Below is a small trained network, with its code and all its weights. Each question gives an input and a target symbol and asks what happens when units are switched off, that is, made to give their printed mean instead of their output.

import numpy as np


def w(rows, s, z=0):
    codes = np.array(rows[::2]) - 128.0
    scale = np.full(codes.shape[1], s)
    scale[-1] = z or s
    return codes * scale


def norm(h):
    return h / np.sqrt((h * h).mean(-1, keepdims=True) + 1e-5)


def f(y):
    return y / 2 * (1 + np.tanh(0.7978845608 * (y + 0.044715 * y**3)))


def softmax(a):
    e = np.exp(a - a.max(-1, keepdims=True))
    return e / e.sum(-1, keepdims=True)


def log_softmax(a):
    a = a - a.max(-1, keepdims=True)
    return a - np.log(np.exp(a).sum(-1, keepdims=True))


def net(x, mask):
    ids = ['αγεζλπσφψω'.index(c) for c in x.split()]
    T = len(ids)
    res = E[ids] + P[:T]
    u = 0
    for l in range(2):
        q, k, v = (norm(res) @ M[l].T for M in (Q, K, V))
        z = softmax(np.where(np.tri(T) > 0, q @ k.T / 3**0.5, -1e9)) @ v
        res = res + np.where(mask[u], z, O[l][:, -1]) @ O[l][:, :-1]
        u += 1
        y = f(norm(res) @ A[l][:, :-1].T + A[l][:, -1])
        res = res + np.where(mask[u : u + 4], y, B[l][:, -1]) @ B[l][:, :-1]
        u += 4
    return log_softmax(norm(res)[-1] @ U[:, :-1].T + U[:, -1])


Q, K, V, O, A, B = {}, {}, {}, {}, {}, {}
E = w([
[216,122,31,126,123],'α',
[77,81,108,122,103],'γ',
[136,162,176,148,123],'ε',
[158,93,41,122,89],'ζ',
[252,113,102,206,153],'λ',
[91,79,146,69,114],'π',
[131,108,94,131,160],'σ',
[124,177,102,136,144],'φ',
[128,158,80,172,181],'ψ',
[91,163,163,125,63],'ω',
],0.021)
P = w([
[133,156,233,186,155],'0',
[91,176,117,200,132],'1',
[102,168,165,162,153],'2',
[58,199,94,112,119],'3',
[71,187,129,56,127],'4',
[38,203,112,38,117],'5',
[31,181,119,53,125],'6',
[2,201,71,47,104],'7',
],0.0036)
Q[0] = w([
[173,187,196,201,89],'L0H1',
[133,145,211,156,71],'L0H1',
[173,1,37,142,125],'L0H1',
],0.0092)
K[0] = w([
[131,62,227,239,68],'L0H1',
[253,93,250,113,34],'L0H1',
[118,76,121,154,173],'L0H1',
],0.0072)
V[0] = w([
[108,163,143,39,254],'L0H1',
[157,123,209,137,39],'L0H1',
[209,135,101,79,47],'L0H1',
],0.0069)
O[0] = w([
[156,122,199,178,171,224],'L0H1',
[89,211,2,119,30,4],'L0H1',
[91,158,62,121,52,26],'L0H1',
],0.0084,0.0033)
A[0] = w([
[219,189,79,77,216,10],'L0N1',
[215,107,195,143,117,78],'L0N2',
[125,104,117,59,108,133],'L0N3',
[78,149,143,111,255,218],'L0N4',
],0.0076,0.0011)
B[0] = w([
[11,68,137,173,72,158],'L0N1',
[131,149,153,125,32,165],'L0N2',
[119,96,112,171,199,167],'L0N3',
[17,151,151,197,133,255],'L0N4',
],0.011,0.0048)
Q[1] = w([
[68,88,51,217,165],'L1H1',
[151,94,188,159,254],'L1H1',
[27,146,138,155,58],'L1H1',
],0.0067)
K[1] = w([
[140,237,167,44,44],'L1H1',
[52,172,104,187,3],'L1H1',
[226,114,222,78,131],'L1H1',
],0.0049)
V[1] = w([
[215,89,62,213,253],'L1H1',
[163,254,41,212,106],'L1H1',
[20,161,88,249,86],'L1H1',
],0.0078)
O[1] = w([
[153,67,198,154,57,74],'L1H1',
[155,101,190,56,115,2],'L1H1',
[4,168,124,113,40,216],'L1H1',
],0.012,0.0064)
A[1] = w([
[141,186,104,92,74,156],'L1N1',
[139,99,74,154,187,254],'L1N2',
[71,39,72,137,129,53],'L1N3',
[85,7,147,91,177,186],'L1N4',
],0.011,0.0028)
B[1] = w([
[202,239,203,105,205,146],'L1N1',
[214,197,144,102,91,201],'L1N2',
[195,1,150,85,115,226],'L1N3',
[211,114,85,197,234,254],'L1N4',
],0.0092,0.0062)
U = w([
[150,81,131,113,69,82],'α',
[65,70,57,155,87,132],'γ',
[151,177,161,75,155,181],'ε',
[191,108,117,99,100,72],'ζ',
[169,105,185,146,49,154],'λ',
[133,129,23,189,173,209],'π',
[167,142,221,230,154,54],'σ',
[8,105,161,129,56,83],'φ',
[65,116,180,191,100,2],'ψ',
[82,174,87,68,126,182],'ω',
],0.012,0.0043)

Each question gives the input, a string of symbols that net reads in full, and the target symbol t.
The units are the heads (3 rows each of Q, K, V and O) and the neurons (one row each of A and B). Each row of codes is followed by its name. A weight is (code - 128) times the scale printed after its matrix; where a second scale follows, it is the last column's (O, A, B and U).
mask holds one flag per unit, layer by layer, with each layer's heads first. A switched-off unit (its flag False) gives its mean, the last column of its rows in O or B, instead of its output. The means were averaged over made-up inputs and are rounded, as every weight is.
A unit's drop is (log p(t) with every unit on - log p(t) with that unit switched off) / (log p(t) with every unit on - log p(t) with every unit switched off).
The circuit of an input: a set's keep is (log p(t) with only the set's units on - log p(t) with every unit switched off) / (log p(t) with every unit on - log p(t) with every unit switched off). Starting from all 10 units, units are removed one at a time, each time the one whose removal leaves the highest keep (on an exact tie, the one counted first), for as long as the keep stays at least 0.8.
circuit, biggest first: the units of the circuit, biggest drop first
unit that matters most: the unit with the biggest drop
top k neurons: the k neurons with the biggest drops, biggest first
k most important neurons of layer l: the k neurons of layer l with the biggest drops, biggest first
drop of u: that unit's drop, to one decimal
input σ σ α, target σ: unit that matters most => L0H1
input σ ψ π γ π ω, target ω: top 3 neurons => [L0N4, L1N4, L1N1]
input σ γ π, target σ: circuit, biggest first => [L0H1, L1H1]
input ω π π α φ φ φ σ, target φ: 2 most important neurons of layer 0 => [L0N3, L0N2]
input ζ γ λ, target λ: circuit, biggest first => [L1H1, L1N4, L0N2]
input γ ω π γ, target ω: circuit, biggest first => [L1H1, L0H1]
input ε γ ε, target ε: top 2 neurons => [L1N1, L0N4]
input π γ γ π γ, target π: top 3 neurons => [L0N4, L0N1, L1N2]
input α π ε ω ψ ζ π σ, target σ: 2 most important neurons of layer 0 => [L0N4, L0N1]
input σ π π π γ, target π: 2 most important neurons of layer 0 => [L0N1, L0N2]
input α ε σ π φ σ ω, target ω: top 2 neurons => [L0N4, L1N1]
input ω λ ε φ, target ω: 2 most important neurons of layer 1 => [L1N1, L1N3]
input γ π π π α ε ε, target π: drop of L1N1 => -0.2
input π φ λ σ, target σ: top neuron => [L1N4]
input π ω γ ω γ ω φ, target ω: drop of L1N3 => 0.0
input γ π π π π γ ε, target π: drop of L0N3 => -0.1
input ζ σ σ γ π γ π π, target π: drop of L1N4 => 0.3
input φ π π π π, target π: top 2 neurons => [L0N1, L1N2]
